Below are the code and all the weights of a small trained network. Each question names an input and a class and asks about switching units off, where a switched-off unit gives its printed mean instead of its output.

import numpy as np


def w(rows, s, z=0):
    codes = np.array(rows[::2]) - 128.0
    scale = np.full(codes.shape[1], s)
    scale[-1] = z or s
    return codes * scale


def f(y):
    return y / 2 * (1 + np.tanh(0.7978845608 * (y + 0.044715 * y**3)))


def log_softmax(a):
    a = a - a.max(-1, keepdims=True)
    return a - np.log(np.exp(a).sum(-1, keepdims=True))


def net(x, mask):
    res = np.array(x, float).reshape(1, 8) / 4 @ E
    y = f(res @ A[0][:, :-1].T + A[0][:, -1])
    res = res + np.where(mask, y, B[0][:, -1]) @ B[0][:, :-1]
    return log_softmax(res[-1] @ U[:, :-1].T + U[:, -1])


A, B = {}, {}
E = w([
[150,222,128,167,3,98,118,186,108,135,33,116],'x0',
[114,148,166,121,127,107,118,187,182,40,86,150],'x1',
[98,185,134,90,115,187,135,120,165,156,156,112],'x2',
[136,126,211,151,186,77,233,186,128,137,220,216],'x3',
[115,123,126,95,176,104,125,189,168,119,169,136],'x4',
[147,59,194,125,101,98,104,92,51,108,71,140],'x5',
[224,151,67,224,117,71,130,85,147,152,106,166],'x6',
[158,155,134,123,135,158,23,146,72,76,162,189],'x7',
],0.0067)
A[0] = w([
[164,156,97,185,104,98,138,181,122,224,132,175,202],'neuron 1',
[163,121,192,219,83,92,119,103,103,96,68,205,150],'neuron 2',
[120,93,82,160,163,132,79,123,102,130,117,184,123],'neuron 3',
[116,75,80,141,139,180,94,21,162,202,140,118,208],'neuron 4',
[154,185,154,119,63,231,104,178,100,111,102,161,67],'neuron 5',
[70,75,148,83,253,114,172,154,188,118,212,134,178],'neuron 6',
[126,52,53,91,165,246,60,50,114,186,150,114,238],'neuron 7',
[130,110,168,77,212,150,165,173,185,95,216,182,204],'neuron 8',
[213,122,143,200,79,109,129,81,111,155,136,204,125],'neuron 9',
[83,160,183,58,47,141,60,150,141,78,142,82,252],'neuron 10',
[70,76,176,83,92,144,136,98,29,170,114,58,150],'neuron 11',
[229,127,155,177,155,59,163,135,49,118,158,230,188],'neuron 12',
[92,145,176,68,206,161,142,159,104,104,224,189,203],'neuron 13',
[124,93,189,110,201,86,118,105,201,138,208,159,169],'neuron 14',
[142,174,68,128,138,192,97,76,128,204,166,67,236],'neuron 15',
[200,188,93,171,75,110,171,173,236,212,133,102,237],'neuron 16',
],0.006,0.0034)
B[0] = w([
[167,167,147,104,143,72,150,87,177,184,134,79,192],'neuron 1',
[181,161,137,166,190,176,67,161,72,182,203,162,191],'neuron 2',
[157,157,116,105,102,76,180,95,132,190,108,106,151],'neuron 3',
[119,147,3,57,191,110,67,125,168,99,77,118,212],'neuron 4',
[105,87,135,90,140,223,116,166,103,87,98,183,156],'neuron 5',
[72,33,131,172,164,181,81,230,109,51,127,234,254],'neuron 6',
[88,170,89,78,179,100,136,127,193,78,82,69,242],'neuron 7',
[112,49,90,210,180,183,42,169,164,102,150,157,241],'neuron 8',
[209,155,115,144,133,119,143,89,92,112,147,117,182],'neuron 9',
[43,78,142,76,117,131,122,168,109,115,27,129,202],'neuron 10',
[119,131,197,109,72,72,199,115,144,198,139,54,176],'neuron 11',
[166,128,114,144,139,142,104,106,93,179,198,70,220],'neuron 12',
[108,52,160,159,167,172,61,127,105,129,126,108,227],'neuron 13',
[144,49,137,128,153,178,64,149,135,109,155,122,211],'neuron 14',
[66,154,64,73,171,91,121,141,203,91,49,129,219],'neuron 15',
[126,208,122,116,162,77,144,111,197,122,141,75,240],'neuron 16',
],0.0071,0.0076)
U = w([
[72,54,119,148,192,225,16,210,143,54,100,216,185],'0',
[76,37,232,87,41,134,178,133,65,167,73,122,91],'1',
[215,147,158,164,103,176,113,124,46,132,154,254,13],'2',
[236,95,195,234,139,103,112,91,81,244,246,96,143],'3',
[118,196,99,88,148,32,153,92,217,152,78,62,222],'4',
[199,102,50,149,142,154,172,27,129,154,166,154,2],'5',
[80,101,126,190,133,90,249,167,159,103,166,193,53],'6',
],0.0064,0.0032)

Each question gives the input, the list of numbers given to net, and the class t.
The units are the neurons (one row each of A and B). Each row of codes is followed by its name. A weight is (code - 128) times the scale printed after its matrix; where a second scale follows, it is the last column's (A, B and U).
mask holds one flag per neuron, in row order. A switched-off neuron (its flag False) gives its mean, the last column of its row in B, instead of its output. The means were averaged over made-up inputs and are rounded, as every weight is.
A unit's drop is (log p(t) with every unit on - log p(t) with that unit switched off) / (log p(t) with every unit on - log p(t) with every unit switched off).
The circuit of an input: a set's keep is (log p(t) with only the set's units on - log p(t) with every unit switched off) / (log p(t) with every unit on - log p(t) with every unit switched off). Starting from the 12 units with the biggest drops (on a tie, the unit counted first), units are removed one at a time, each time the one whose removal leaves the highest keep (on an exact tie, the one counted first), for as long as the keep stays at least 0.8.
units of the circuit, in order: the units of the circuit, biggest drop first
top k neurons: the k neurons with the biggest drops, biggest first
drop when u is switched off: that unit's drop, to one decimal
input [5,-1,3,1,8,-5,1,-2], class 4: units of the circuit, in order -> (neuron 16)
input [-5,-1,-7,-1,-8,-3,0,3], class 4: units of the circuit, in order -> (neuron 6; neuron 8)
input [1,-5,7,5,-5,-3,4,3], class 4: units of the circuit, in order -> (neuron 15; neuron 6)
input [-7,1,1,-5,1,7,-2,-4], class 4: units of the circuit, in order -> (neuron 11; neuron 7)
input [8,-5,-5,-4,-6,-3,2,8], class 5: units of the circuit, in order -> (neuron 6; neuron 9)
input [5,1,-2,-1,-7,6,-2,6], class 1: units of the circuit, in order -> (neuron 11; neuron 8)
input [-4,-7,3,3,-1,8,2,4], class 3: units of the circuit, in order -> (neuron 12; neuron 11)
input [8,-2,5,0,7,3,6,5], class 3: top 3 neurons -> (neuron 7; neuron 2; neuron 4)
input [-5,0,-6,-5,-7,7,7,6], class 5: top 2 neurons -> (neuron 4; neuron 7)
input [2,1,-1,-2,6,2,7,-1], class 3: top 2 neurons -> (neuron 7; neuron 15)
input [3,6,-5,-5,1,5,2,8], class 2: drop when neuron 5 is switched off -> -0.1
input [-4,4,1,-2,6,3,8,-2], class 3: drop when neuron 5 is switched off -> 0.1
input [-7,7,-2,7,0,7,8,-1], class 3: drop when neuron 12 is switched off -> 1.1
input [4,-6,-3,2,-6,7,-6,-2], class 1: units of the circuit, in order -> (neuron 11)
